Below are the code and all the weights of a small trained network. Each question names an input and a class and asks about switching units off, where a switched-off unit gives its printed mean instead of its output.

import numpy as np


def w(rows, s, z=0):
    codes = np.array(rows[::2]) - 128.0
    scale = np.full(codes.shape[1], s)
    scale[-1] = z or s
    return codes * scale


def norm(h):
    return h / np.sqrt((h * h).mean(-1, keepdims=True) + 1e-5)


def f(y):
    return np.maximum(y, 0)


def log_softmax(a):
    a = a - a.max(-1, keepdims=True)
    return a - np.log(np.exp(a).sum(-1, keepdims=True))


def net(x, mask):
    res = np.array(x, float).reshape(1, 8) / 4 @ E
    u = 0
    for l in range(4):
        y = f(norm(res) @ A[l][:, :-1].T + A[l][:, -1])
        res = res + np.where(mask[u : u + 8], y, B[l][:, -1]) @ B[l][:, :-1]
        u += 8
    return log_softmax(norm(res)[-1] @ U[:, :-1].T + U[:, -1])


A, B = {}, {}
E = w([
[130,127,128,127,127],'x0',
[128,126,127,128,127],'x1',
[4,138,122,135,89],'x2',
[128,128,128,128,128],'x3',
[79,57,59,141,172],'x4',
[128,129,127,127,129],'x5',
[129,128,128,128,128],'x6',
[144,147,72,154,100],'x7',
],0.012)
A[0] = w([
[54,105,137,113,122,26],'0.n1',
[132,187,96,156,42,116],'0.n2',
[9,203,156,146,98,111],'0.n3',
[179,88,60,170,189,61],'0.n4',
[140,163,2,179,78,144],'0.n5',
[221,182,148,117,112,115],'0.n6',
[119,190,110,182,71,2],'0.n7',
[111,221,185,111,138,161],'0.n8',
],0.0089,0.0083)
B[0] = w([
[107,68,177,153,92,148],'0.n1',
[129,84,106,153,91,192],'0.n2',
[109,73,119,133,39,254],'0.n3',
[194,89,106,94,145,184],'0.n4',
[194,110,156,169,119,234],'0.n5',
[16,145,135,171,126,224],'0.n6',
[106,101,157,207,3,139],'0.n7',
[191,83,171,166,119,238],'0.n8',
],0.011,0.0057)
A[1] = w([
[69,205,106,44,130,33],'1.n1',
[118,98,130,2,199,75],'1.n2',
[143,164,75,161,103,136],'1.n3',
[118,98,166,92,143,118],'1.n4',
[129,176,108,105,96,29],'1.n5',
[122,218,130,102,122,4],'1.n6',
[93,98,93,179,124,113],'1.n7',
[133,90,156,185,138,160],'1.n8',
],0.015,0.018)
B[1] = w([
[45,190,247,226,8,128],'1.n1',
[173,108,70,67,158,146],'1.n2',
[85,177,96,234,136,156],'1.n3',
[132,145,94,177,102,150],'1.n4',
[143,188,143,178,202,128],'1.n5',
[91,64,197,82,91,128],'1.n6',
[128,183,133,104,104,170],'1.n7',
[133,173,105,69,138,246],'1.n8',
],0.015,0.013)
A[2] = w([
[137,211,129,130,139,132],'2.n1',
[79,145,135,77,181,152],'2.n2',
[26,101,98,136,120,128],'2.n3',
[116,108,173,41,126,135],'2.n4',
[50,170,77,138,107,120],'2.n5',
[158,73,87,151,168,111],'2.n6',
[89,10,94,120,160,108],'2.n7',
[36,110,184,231,178,6],'2.n8',
],0.013,0.016)
B[2] = w([
[123,151,105,130,183,237],'2.n1',
[192,152,131,93,86,211],'2.n2',
[216,133,133,107,195,225],'2.n3',
[131,94,194,53,108,226],'2.n4',
[151,184,157,173,184,253],'2.n5',
[64,83,117,134,71,189],'2.n6',
[180,227,148,103,111,171],'2.n7',
[19,249,209,205,46,128],'2.n8',
],0.014,0.0056)
A[3] = w([
[74,44,185,117,113,103],'3.n1',
[107,7,160,91,176,4],'3.n2',
[125,137,151,74,116,123],'3.n3',
[145,140,83,207,129,164],'3.n4',
[102,145,54,195,125,103],'3.n5',
[86,113,150,140,76,145],'3.n6',
[145,168,150,134,176,116],'3.n7',
[141,106,48,109,134,127],'3.n8',
],0.018)
B[3] = w([
[108,48,195,148,45,156],'3.n1',
[238,6,131,225,45,128],'3.n2',
[159,118,142,108,144,215],'3.n3',
[36,115,94,153,127,254],'3.n4',
[236,136,199,57,148,197],'3.n5',
[113,93,115,125,84,178],'3.n6',
[142,167,146,144,176,209],'3.n7',
[84,77,117,159,128,197],'3.n8',
],0.02,0.0092)
U = w([
[242,215,228,33,217,91],'0',
[81,251,57,224,227,255],'1',
[215,31,30,3,159,39],'2',
[34,27,18,204,182,80],'3',
[173,50,237,71,30,66],'4',
[32,173,65,233,12,112],'5',
],0.022,0.0049)

Each question gives the input, the list of numbers given to net, and the class t.
The units are the neurons (one row each of A and B). Each row of codes is followed by its name. A weight is (code - 128) times the scale printed after its matrix; where a second scale follows, it is the last column's (A, B and U).
mask holds one flag per neuron, layer by layer. A switched-off neuron (its flag False) gives its mean, the last column of its row in B, instead of its output. The means were averaged over made-up inputs and are rounded, as every weight is.
A unit's drop is (log p(t) with every unit on - log p(t) with that unit switched off) / (log p(t) with every unit on - log p(t) with every unit switched off).
unit that matters most: the unit with the biggest drop
top k neurons: the k neurons with the biggest drops, biggest first
k most important neurons of layer l: the k neurons of layer l with the biggest drops, biggest first
drop when u is switched off: that unit's drop, to one decimal
input [-3,3,1,-4,-8,3,-1,-5], class 4: 4 most important neurons of layer 2 -> [2.n5, 2.n3, 2.n4, 2.n7]
input [3,5,3,-7,3,4,3,3], class 1: unit that matters most -> 3.n4
input [-6,-2,3,-5,-4,-7,-8,0], class 4: top 4 neurons -> [0.n8, 1.n3, 1.n4, 3.n4]
input [-5,-5,0,-2,2,1,6,0], class 2: top 3 neurons -> [1.n3, 0.n6, 0.n4]
input [4,-7,2,3,-5,6,-4,0], class 4: top 2 neurons -> [0.n8, 1.n3]
input [3,-3,1,-8,3,-5,-2,8], class 1: top 3 neurons -> [1.n3, 3.n4, 0.n8]
input [4,-4,-1,6,5,4,4,6], class 3: top 3 neurons -> [3.n4, 0.n4, 3.n8]
input [-3,-6,1,-8,-2,-8,-5,6], class 5: top 3 neurons -> [0.n5, 3.n4, 0.n7]
input [1,-2,-1,8,1,-6,-1,4], class 3: top 2 neurons -> [3.n4, 0.n5]
input [2,5,-7,-3,2,-1,-2,-1], class 2: top 2 neurons -> [1.n3, 3.n4]
input [-7,-7,8,8,-7,-7,1,0], class 4: 2 most important neurons of layer 1 -> [1.n4, 1.n3]
input [0,5,-2,-8,0,2,-8,4], class 1: top 2 neurons -> [0.n6, 3.n4]
input [-4,-2,8,5,2,4,1,-4], class 0: top 2 neurons -> [2.n3, 2.n5]
input [-6,1,8,-2,6,4,-1,-1], class 0: unit that matters most -> 1.n3
input [5,-6,6,-2,-5,-7,0,1], class 5: top 3 neurons -> [2.n4, 3.n5, 0.n2]
input [-6,-3,-8,-2,0,-3,0,1], class 1: top 2 neurons -> [0.n6, 0.n3]
input [-6,1,-7,-4,1,5,6,2], class 3: drop when 2.n5 is switched off -> 0.2
input [5,8,-2,-6,-5,-2,-8,7], class 1: drop when 3.n4 is switched off -> 0.2
input [-5,0,-3,4,8,-4,-2,6], class 3: drop when 3.n4 is switched off -> 1.8
input [3,-1,-1,-8,3,-6,0,2], class 3: drop when 0.n4 is switched off -> 0.1
input [-5,-6,-4,-7,0,-1,-3,2], class 1: unit that matters most -> 0.n6
